Below are the code and all the weights of a small trained network. Each question names an input and a target symbol and asks about switching units off, where a switched-off unit gives its printed mean instead of its output.

import numpy as np


def w(rows, s, z=0):
    codes = np.array(rows[::2]) - 128.0
    scale = np.full(codes.shape[1], s)
    scale[-1] = z or s
    return codes * scale


def f(y):
    return np.maximum(y, 0)


def softmax(a):
    e = np.exp(a - a.max(-1, keepdims=True))
    return e / e.sum(-1, keepdims=True)


def log_softmax(a):
    a = a - a.max(-1, keepdims=True)
    return a - np.log(np.exp(a).sum(-1, keepdims=True))


def net(x, mask):
    ids = ['ΘΛΠΨαβγεηστ'.index(c) for c in x.split()]
    T = len(ids)
    res = E[ids] + P[:T]
    u = 0
    for l in range(2):
        q, k, v = (res @ M[l].T for M in (Q, K, V))
        z = softmax(np.where(np.tri(T) > 0, q @ k.T / 2**0.5, -1e9)) @ v
        res = res + np.where(mask[u], z, O[l][:, -1]) @ O[l][:, :-1]
        u += 1
        y = f(res @ A[l][:, :-1].T + A[l][:, -1])
        res = res + np.where(mask[u : u + 4], y, B[l][:, -1]) @ B[l][:, :-1]
        u += 4
    return log_softmax(res[-1] @ U[:, :-1].T + U[:, -1])


Q, K, V, O, A, B = {}, {}, {}, {}, {}, {}
E = w([
[115,100,151,130,140,122,193,152,78,118,146,153],'Θ',
[160,147,114,116,143,144,161,200,244,51,160,108],'Λ',
[121,73,71,142,126,234,183,185,160,70,230,125],'Π',
[126,104,160,147,95,108,128,117,124,169,48,137],'Ψ',
[153,89,107,252,94,93,171,119,78,93,104,214],'α',
[164,91,169,136,121,123,220,137,86,135,167,104],'β',
[124,133,76,133,73,158,163,110,141,84,190,43],'γ',
[89,191,49,132,47,133,98,138,182,78,82,72],'ε',
[174,116,160,130,94,134,162,136,152,150,124,51],'η',
[129,89,168,105,124,145,170,83,124,168,126,55],'σ',
[64,94,140,133,126,86,152,157,48,99,80,250],'τ',
],0.019)
P = w([
[78,179,161,142,79,200,134,235,80,94,104,75],'0',
[110,147,81,106,125,107,153,125,147,212,147,116],'1',
[116,127,93,110,114,38,116,114,175,202,130,160],'2',
[77,130,142,103,91,90,128,165,73,78,95,65],'3',
[182,181,104,88,227,173,156,109,74,90,61,192],'4',
[110,65,133,92,110,18,120,84,198,221,145,211],'5',
[39,133,201,118,253,97,152,121,126,67,132,135],'6',
[245,168,103,130,188,168,57,102,118,115,50,152],'7',
[100,102,115,99,121,22,121,121,183,202,156,202],'8',
[59,107,168,133,139,138,140,103,129,123,75,50],'9',
],0.014)
Q[0] = w([
[227,114,97,77,180,175,102,65,142,187,51,150],'L0H1',
[49,39,154,90,16,42,142,124,255,194,237,177],'L0H1',
],0.0069)
K[0] = w([
[158,32,160,70,84,154,132,132,198,169,93,172],'L0H1',
[86,235,189,187,178,254,156,231,30,133,74,51],'L0H1',
],0.0077)
V[0] = w([
[238,181,251,182,105,55,105,66,223,133,86,143],'L0H1',
[231,159,106,248,196,119,100,223,244,1,226,161],'L0H1',
],0.0052)
O[0] = w([
[86,147,119,97,187,61,228,142,88,93,73,103,1],'L0H1',
[207,82,138,156,108,100,8,141,147,139,45,50,106],'L0H1',
],0.012,0.0056)
A[0] = w([
[141,181,57,132,136,84,155,46,128,227,87,197,255],'L0N1',
[44,119,83,180,128,38,254,187,180,161,138,94,142],'L0N2',
[84,143,200,113,144,129,105,102,73,185,115,114,205],'L0N3',
[120,68,154,148,180,166,88,139,177,46,156,141,140],'L0N4',
],0.006,0.0049)
B[0] = w([
[113,192,120,80,118,36,210,202,54,52,254,140,255],'L0N1',
[113,39,221,44,53,84,156,96,76,206,21,123,206],'L0N2',
[192,61,75,244,82,154,66,231,190,7,139,173,169],'L0N3',
[74,172,140,99,27,65,145,63,34,149,98,71,179],'L0N4',
],0.0075,0.0076)
Q[1] = w([
[162,100,131,210,107,125,206,176,91,87,84,128],'L1H1',
[65,80,155,152,81,32,78,153,188,254,179,147],'L1H1',
],0.0072)
K[1] = w([
[123,68,183,115,140,114,122,94,139,116,98,157],'L1H1',
[81,162,157,246,143,251,181,254,69,105,66,60],'L1H1',
],0.0078)
V[1] = w([
[1,149,27,156,67,79,41,117,89,81,60,229],'L1H1',
[212,137,206,169,145,137,169,200,115,186,141,142],'L1H1',
],0.0047)
O[1] = w([
[158,137,139,235,164,195,162,220,33,153,120,107,254],'L1H1',
[139,187,249,112,205,112,128,136,127,71,93,140,139],'L1H1',
],0.016,0.0056)
A[1] = w([
[37,70,22,148,192,49,191,189,164,247,99,102,129],'L1N1',
[124,221,118,118,205,123,151,125,170,147,255,172,21],'L1N2',
[76,89,44,192,82,145,126,245,73,145,127,83,133],'L1N3',
[180,104,23,48,147,74,150,124,117,216,135,135,252],'L1N4',
],0.0065,0.0035)
B[1] = w([
[216,202,105,99,171,97,131,55,114,146,168,151,146],'L1N1',
[77,177,122,140,246,180,113,122,130,178,26,150,147],'L1N2',
[162,80,171,166,156,97,157,91,120,149,150,93,252],'L1N3',
[185,39,24,135,142,88,176,210,133,96,96,148,150],'L1N4',
],0.013,0.024)
U = w([
[141,172,115,121,142,145,115,136,116,132,142,169,253],'Θ',
[137,91,104,100,166,92,112,148,114,128,89,124,36],'Λ',
[190,141,122,96,108,155,102,100,79,154,89,180,168],'Π',
[162,170,143,70,82,123,154,148,74,165,132,147,95],'Ψ',
[124,138,192,133,110,110,151,189,147,34,177,93,206],'α',
[127,139,157,108,157,89,134,3,119,148,89,133,102],'β',
[132,110,73,145,108,152,159,199,149,81,142,165,180],'γ',
[209,151,130,98,147,124,155,106,147,110,163,157,63],'ε',
[81,85,142,108,134,53,149,89,115,75,126,97,91],'η',
[94,97,86,92,144,112,149,154,105,198,85,137,116],'σ',
[124,139,122,135,142,142,157,159,138,170,114,152,70],'τ',
],0.008,0.0063)

Each question gives the input, a string of symbols that net reads in full, and the target symbol t.
The units are the heads (2 rows each of Q, K, V and O) and the neurons (one row each of A and B). Each row of codes is followed by its name. A weight is (code - 128) times the scale printed after its matrix; where a second scale follows, it is the last column's (O, A, B and U).
mask holds one flag per unit, layer by layer, with each layer's heads first. A switched-off unit (its flag False) gives its mean, the last column of its rows in O or B, instead of its output. The means were averaged over made-up inputs and are rounded, as every weight is.
A unit's drop is (log p(t) with every unit on - log p(t) with that unit switched off) / (log p(t) with every unit on - log p(t) with every unit switched off).
The circuit of an input: a set's keep is (log p(t) with only the set's units on - log p(t) with every unit switched off) / (log p(t) with every unit on - log p(t) with every unit switched off). Starting from all 10 units, units are removed one at a time, each time the one whose removal leaves the highest keep (on an exact tie, the one counted first), for as long as the keep stays at least 0.8.
circuit, biggest first: the units of the circuit, biggest drop first
unit that matters most: the unit with the biggest drop
k most important neurons: the k neurons with the biggest drops, biggest first
k most important neurons of layer l: the k neurons of layer l with the biggest drops, biggest first
input ε ε ε ε Ψ α, target ε: 3 most important neurons -> L1N1; L1N3; L0N1
input ε γ α β γ α γ η Θ, target ε: 2 most important neurons -> L1N1; L1N3
input β Ψ ε σ η Λ η α, target Λ: circuit, biggest first -> L0H1
input τ ε ε, target τ: 2 most important neurons -> L1N2; L1N3
input α ε Θ α α Θ α ε, target Θ: 2 most important neurons -> L1N3; L1N2
input γ ε Ψ ε ε α α α γ, target γ: circuit, biggest first -> L1H1; L1N4; L1N3
input ε ε Θ Π γ, target Θ: 3 most important neurons of layer 1 -> L1N3; L1N2; L1N4
input σ ε ε η ε, target ε: circuit, biggest first -> L1H1; L1N1; L1N3; L0H1
input α ε η ε σ α α Λ ε α, target β: 4 most important neurons -> L0N2; L1N1; L1N4; L1N3
input Ψ α α Λ Ψ α ε α σ, target Ψ: circuit, biggest first -> L0N2; L0H1; L1N3; L0N1
input ε Λ ε Π Π η, target ε: circuit, biggest first -> L1H1; L1N1; L1N3
input Π β γ Θ σ Θ ε β, target Θ: 2 most important neurons -> L1N3; L1N2
input Θ ε ε ε η α Π α α σ, target α: 3 most important neurons of layer 1 -> L1N2; L1N3; L1N1
input Π α Π ε β ε ε Π α Ψ, target α: circuit, biggest first -> L0N3; L1N2
input σ σ η, target σ: unit that matters most -> L0H1
input Ψ γ ε ε ε ε, target Ψ: 3 most important neurons -> L0N2; L1N3; L1N1
input β α τ γ Ψ, target τ: 2 most important neurons of layer 1 -> L1N2; L1N3
input ε α ε ε γ σ, target ε: 2 most important neurons -> L1N1; L1N3
input ε α ε ε α α ε, target β: 3 most important neurons of layer 0 -> L0N1; L0N3; L0N2
input Π γ α Ψ β α Π σ Ψ, target Π: circuit, biggest first -> L0H1
input γ ε α Π ε ε Θ Ψ, target ε: 2 most important neurons of layer 1 -> L1N1; L1N3
input β γ β τ η, target β: 2 most important neurons of layer 1 -> L1N2; L1N4
input β ε α Θ α ε, target β: 2 most important neurons -> L1N2; L0N4
input Ψ α ε γ σ ε γ α, target ε: 2 most important neurons of layer 1 -> L1N1; L1N3
input γ ε ε Π ε τ ε α, target τ: 2 most important neurons of layer 1 -> L1N2; L1N3
input α η γ α σ α, target α: circuit, biggest first -> L1H1; L0N1
input Π Π τ ε α ε η α σ, target Π: 2 most important neurons of layer 0 -> L0N4; L0N1
input η Π σ ε γ Ψ γ ε ε τ, target α: unit that matters most -> L0N3
